Here is a tiny trained network, its code and every weight. The questions are about switching its units off for an input and a target symbol, where a switched-off unit gives its printed mean instead of its output.

import numpy as np


def w(rows, s, z=0):
    codes = np.array(rows[::2]) - 128.0
    scale = np.full(codes.shape[1], s)
    scale[-1] = z or s
    return codes * scale


def f(y):
    return y / 2 * (1 + np.tanh(0.7978845608 * (y + 0.044715 * y**3)))


def softmax(a):
    e = np.exp(a - a.max(-1, keepdims=True))
    return e / e.sum(-1, keepdims=True)


def log_softmax(a):
    a = a - a.max(-1, keepdims=True)
    return a - np.log(np.exp(a).sum(-1, keepdims=True))


def net(x, mask):
    ids = ['αβγδεζηθλμξπτφψω'.index(c) for c in x.split()]
    T = len(ids)
    res = E[ids] + P[:T]
    u = 0
    for l in range(2):
        r = res
        for j in range(2):
            rows = slice(4 * j, 4 * j + 4)
            q, k, v = (r @ M[l][rows].T for M in (Q, K, V))
            z = softmax(np.where(np.tri(T) > 0, q @ k.T / 4**0.5, -1e9)) @ v
            o = O[l][rows]
            res = res + np.where(mask[u + j], z, o[:, -1]) @ o[:, :-1]
        u += 2
        y = f(res @ A[l][:, :-1].T + A[l][:, -1])
        res = res + np.where(mask[u : u + 4], y, B[l][:, -1]) @ B[l][:, :-1]
        u += 4
    return log_softmax(res[-1] @ U[:, :-1].T + U[:, -1])


Q, K, V, O, A, B = {}, {}, {}, {}, {}, {}
E = w([
[186,165,87],'α',
[113,130,144],'β',
[80,136,161],'γ',
[167,150,152],'δ',
[136,139,64],'ε',
[102,151,101],'ζ',
[89,138,87],'η',
[109,141,151],'θ',
[14,151,195],'λ',
[168,174,23],'μ',
[136,181,7],'ξ',
[129,151,107],'π',
[110,171,97],'τ',
[118,146,126],'φ',
[69,127,173],'ψ',
[118,122,169],'ω',
],0.012)
P = w([
[157,89,129],'0',
[109,229,96],'1',
[144,90,117],'2',
[98,240,119],'3',
[141,88,104],'4',
[97,255,165],'5',
[144,92,114],'6',
],0.013)
Q[0] = w([
[118,132,121],'0.h1',
[143,98,145],'0.h1',
[149,101,147],'0.h1',
[158,82,159],'0.h1',
[126,10,135],'0.h2',
[105,70,145],'0.h2',
[129,179,125],'0.h2',
[99,142,143],'0.h2',
],0.013)
K[0] = w([
[126,115,125],'0.h1',
[139,161,139],'0.h1',
[138,171,138],'0.h1',
[144,181,145],'0.h1',
[168,2,92],'0.h2',
[144,57,140],'0.h2',
[112,178,142],'0.h2',
[111,143,179],'0.h2',
],0.011)
V[0] = w([
[119,97,125],'0.h1',
[144,149,119],'0.h1',
[123,246,186],'0.h1',
[140,152,117],'0.h1',
[159,101,97],'0.h2',
[103,130,140],'0.h2',
[107,82,106],'0.h2',
[98,45,86],'0.h2',
],0.011)
O[0] = w([
[121,133,167,112],'0.h1',
[149,136,91,144],'0.h1',
[85,57,8,168],'0.h1',
[149,139,93,148],'0.h1',
[114,108,181,69],'0.h2',
[143,146,99,142],'0.h2',
[150,146,162,60],'0.h2',
[161,153,190,2],'0.h2',
],0.012,0.004)
A[0] = w([
[184,167,189,6],'0.n1',
[96,91,163,167],'0.n2',
[254,49,139,167],'0.n3',
[133,70,123,190],'0.n4',
],0.02,0.0018)
B[0] = w([
[80,227,127,202],'0.n1',
[40,75,248,157],'0.n2',
[20,142,35,251],'0.n3',
[186,82,224,232],'0.n4',
],0.017,0.0028)
Q[1] = w([
[125,104,113],'1.h1',
[204,241,161],'1.h1',
[236,17,93],'1.h1',
[172,10,137],'1.h1',
[118,56,125],'1.h2',
[122,80,79],'1.h2',
[125,113,144],'1.h2',
[116,153,157],'1.h2',
],0.012)
K[1] = w([
[150,107,111],'1.h1',
[116,208,153],'1.h1',
[249,66,72],'1.h1',
[143,88,139],'1.h1',
[167,84,104],'1.h2',
[144,133,81],'1.h2',
[141,106,133],'1.h2',
[108,119,141],'1.h2',
],0.016)
V[1] = w([
[141,217,182],'1.h1',
[77,94,207],'1.h1',
[57,84,224],'1.h1',
[2,45,52],'1.h1',
[106,127,140],'1.h2',
[79,150,154],'1.h2',
[84,221,151],'1.h2',
[140,178,121],'1.h2',
],0.0081)
O[1] = w([
[195,105,138,155],'1.h1',
[134,163,174,153],'1.h1',
[131,171,188,167],'1.h1',
[7,127,163,248],'1.h1',
[126,120,118,145],'1.h2',
[124,103,106,186],'1.h2',
[130,69,110,240],'1.h2',
[134,109,137,160],'1.h2',
],0.015)
A[1] = w([
[153,63,247,108],'1.n1',
[129,177,36,2],'1.n2',
[95,46,156,52],'1.n3',
[160,72,146,18],'1.n4',
],0.012,0.0059)
B[1] = w([
[171,114,57,216],'1.n1',
[220,195,154,160],'1.n2',
[205,156,180,253],'1.n3',
[131,252,76,136],'1.n4',
],0.014,0.019)
U = w([
[101,216,92,76],'α',
[140,134,184,129],'β',
[167,113,103,193],'γ',
[73,142,120,35],'δ',
[98,155,80,162],'ε',
[117,89,89,191],'ζ',
[144,26,131,151],'η',
[143,109,167,198],'θ',
[184,244,178,32],'λ',
[116,220,16,157],'μ',
[155,160,32,102],'ξ',
[102,101,74,195],'π',
[103,68,3,255],'τ',
[115,95,146,150],'φ',
[207,137,147,131],'ψ',
[146,201,187,57],'ω',
],0.0072,0.0041)

Each question gives the input, a string of symbols that net reads in full, and the target symbol t.
The units are the heads (4 rows each of Q, K, V and O) and the neurons (one row each of A and B). Each row of codes is followed by its name. A weight is (code - 128) times the scale printed after its matrix; where a second scale follows, it is the last column's (O, A, B and U).
mask holds one flag per unit, layer by layer, with each layer's heads first. A switched-off unit (its flag False) gives its mean, the last column of its rows in O or B, instead of its output. The means were averaged over made-up inputs and are rounded, as every weight is.
A unit's drop is (log p(t) with every unit on - log p(t) with that unit switched off) / (log p(t) with every unit on - log p(t) with every unit switched off).
The circuit of an input: a set's keep is (log p(t) with only the set's units on - log p(t) with every unit switched off) / (log p(t) with every unit on - log p(t) with every unit switched off). Starting from all 12 units, units are removed one at a time, each time the one whose removal leaves the highest keep (on an exact tie, the one counted first), for as long as the keep stays at least 0.8.
units of the circuit, in order: the units of the circuit, biggest drop first
top k neurons: the k neurons with the biggest drops, biggest first
which heads matter: for each layer, one digit per head in row order, 1 if its drop is at least 0.15 and else 0, layers parted by /
input τ δ ξ δ, target μ: units of the circuit, in order	[1.n2, 1.h1, 0.h2, 0.n4]
input τ μ ψ τ μ ω, target μ: top 2 neurons	[1.n2, 0.n2]
input ψ γ τ ζ δ φ, target λ: which heads matter	11 / 11
input τ τ τ β, target μ: units of the circuit, in order	[1.n2, 1.h1, 0.n2, 0.n4]
input τ φ ψ φ, target μ: units of the circuit, in order	[1.n2, 1.h1, 0.n4, 0.h2]
input δ δ π ζ τ ω, target δ: units of the circuit, in order	[0.n3, 1.h1, 0.h2]
input τ ε γ δ ψ δ, target μ: units of the circuit, in order	[1.n2, 0.h2, 1.h1, 0.n4]
input δ θ μ γ δ β, target δ: which heads matter	11 / 10
input ζ π ζ α ψ β, target τ: which heads matter	11 / 10
input φ φ λ, target λ: units of the circuit, in order	[1.h1, 0.n2, 1.n3]
input ψ β ψ β α π, target λ: top 3 neurons	[0.n2, 0.n1, 0.n3]
input ψ λ γ τ ψ μ, target λ: top 3 neurons	[0.n1, 0.n2, 0.n3]
input δ β θ μ, target δ: units of the circuit, in order	[0.n3, 1.h1, 0.h2]
input ψ τ ψ ψ ω β, target λ: units of the circuit, in order	[1.h1, 0.h2, 0.h1, 0.n2]
input δ τ μ, target μ: units of the circuit, in order	[1.n2, 1.h1, 1.h2]
input ζ ψ ψ δ, target τ: units of the circuit, in order	[0.h2, 1.h1]
input τ μ τ γ, target μ: units of the circuit, in order	[0.n2, 0.h2, 0.n4]
input μ ψ λ δ δ ψ, target η: top 2 neurons	[0.n1, 0.n3]
input ψ φ τ μ, target λ: units of the circuit, in order	[1.h1, 0.h1, 0.n2]
input δ μ λ ω δ α, target δ: units of the circuit, in order	[1.h1, 0.h2, 0.n3]
input ζ ψ γ α π ω, target τ: units of the circuit, in order	[1.h1, 0.h2]
input δ δ α θ ε ψ ψ, target ψ: top 4 neurons	[1.n1, 0.n4, 0.n3, 0.n2]
input τ τ γ π γ ζ, target μ: top 4 neurons	[1.n2, 0.n2, 1.n3, 0.n4]
input ψ γ γ δ, target λ: top 2 neurons	[0.n2, 0.n1]
input τ τ α τ, target μ: top 3 neurons	[1.n2, 1.n3, 0.n4]
input μ φ ξ γ β ψ, target η: top 2 neurons	[0.n3, 0.n1]
input φ γ γ γ λ, target λ: top neuron	[0.n2]
input ε π β θ, target ψ: which heads matter	11 / 11
input τ ψ ω β, target μ: units of the circuit, in order	[1.n2, 0.n4, 1.h1, 0.n2]
